[[  5  25  19   1  10]
 [ 17 -35 -13  -7 -30]
 [  6 -11  -8   0   0]
 [  9 -37   7 -38  -3]
 [-22   4  -9  16  -8]
 [-18  -5  -5  15  -2]]
=>
[[-18 -22   9   6  17   5]
 [ -5   4 -37 -11 -35  25]
 [ -5  -9   7  -8 -13  19]
 [ 15  16 -38   0  -7   1]
 [ -2  -8  -3   0 -30  10]]

[[20 20 17 18 19]
 [20 21 18 18 18]
 [20 17 17 21 24]
 [16 17 18 20 18]
 [16 22 21 17 18]
 [21 29 16 21 17]
 [18 23 19 17 17]
 [21 15 19 21 24]
 [17 22 19 20 16]]
=>
[[17 21 18 21 16 16 20 20 20]
 [22 15 23 29 22 17 17 21 20]
 [19 19 19 16 21 18 17 18 17]
 [20 21 17 21 17 20 21 18 18]
 [16 24 17 17 18 18 24 18 19]]

[[  5 -19]
 [ 23   9]
 [-19  18]
 [ 18 -29]
 [  6  -5]]
=>
[[  6  18 -19  23   5]
 [ -5 -29  18   9 -19]]

[[-18   4  19]
 [ 10  17  -7]
 [-17  25   2]
 [-17   0  15]
 [-18  19  24]
 [ 21  12 -23]
 [  4  18   8]
 [ 11  -1 -21]
 [  1  29 -22]
 [-22  -5  -8]
 [ -9  25  19]]
=>
[[ -9 -22   1  11   4  21 -18 -17 -17  10 -18]
 [ 25  -5  29  -1  18  12  19   0  25  17   4]
 [ 19  -8 -22 -21   8 -23  24  15   2  -7  19]]

[[ -3  -4 -11   3  -4  12   5  -4  38  -8   1]
 [ -2  -3  19   0  -5   0   7  -4 -12   9  -1]]
=>
[[ -2  -3]
 [ -3  -4]
 [ 19 -11]
 [  0   3]
 [ -5  -4]
 [  0  12]
 [  7   5]
 [ -4  -4]
 [-12  38]
 [  9  -8]
 [ -1   1]]

[[ 2 30 -1 11  2  6 26]
 [ 2 30 -1 12  2  6 26]
 [ 2 25 -1 -3  1  5 19]
 [ 1 17  0 -4  1  5 20]]
=>
[[ 1  2  2  2]
 [17 25 30 30]
 [ 0 -1 -1 -1]
 [-4 -3 12 11]
 [ 1  1  2  2]
 [ 5  5  6  6]
 [20 19 26 26]]

[[ -7  10  -1 -13]
 [ -9   4  -7  31]
 [  5 -17  -3 -12]
 [ -5   6   5  -8]
 [ 13   1  12 -26]
 [  0 -16  -5  -9]
 [  4   8   2   2]
 [ -7  16 -20   7]
 [ 16  38   8 -16]
 [ -6  -2   1   5]
 [  1  12  15 -21]
 [ -7 -14  -6  15]]
=>
[[ -7   1  -6  16  -7   4   0  13  -5   5  -9  -7]
 [-14  12  -2  38  16   8 -16   1   6 -17   4  10]
 [ -6  15   1   8 -20   2  -5  12   5  -3  -7  -1]
 [ 15 -21   5 -16   7   2  -9 -26  -8 -12  31 -13]]

[[  4 -17]
 [ 14   4]
 [  5  10]
 [ -1  -6]
 [  1   2]
 [-13 -16]
 [  9  -7]
 [-28 -14]
 [ -1  -1]
 [-15  -9]
 [ 11  -3]]
=>
[[ 11 -15  -1 -28   9 -13   1  -1   5  14   4]
 [ -3  -9  -1 -14  -7 -16   2  -6  10   4 -17]]

[[-15 -12  13 -17  -8  -5 -12  -2  -3  17]
 [-21  -8  17 -17  -7 -12 -15  -9  -2  18]
 [ 17 -28  15  -3   5  23 -14  23  10  -5]
 [ 18  12 -16  16   4   6  11  -4   3 -16]
 [  2   7  -7   5   1  -1   7  -6  -2  -4]
 [  2   0  -2   0   1   2   1  -1  -2  -1]
 [ 15  20 -22  21   7   2  19  -3   1 -19]
 [-30  -5  19 -15  -6 -18 -11 -10  -3  20]]
=>
[[-30  15   2   2  18  17 -21 -15]
 [ -5  20   0   7  12 -28  -8 -12]
 [ 19 -22  -2  -7 -16  15  17  13]
 [-15  21   0   5  16  -3 -17 -17]
 [ -6   7   1   1   4   5  -7  -8]
 [-18   2   2  -1   6  23 -12  -5]
 [-11  19   1   7  11 -14 -15 -12]
 [-10  -3  -1  -6  -4  23  -9  -2]
 [ -3   1  -2  -2   3  10  -2  -3]
 [ 20 -19  -1  -4 -16  -5  18  17]]
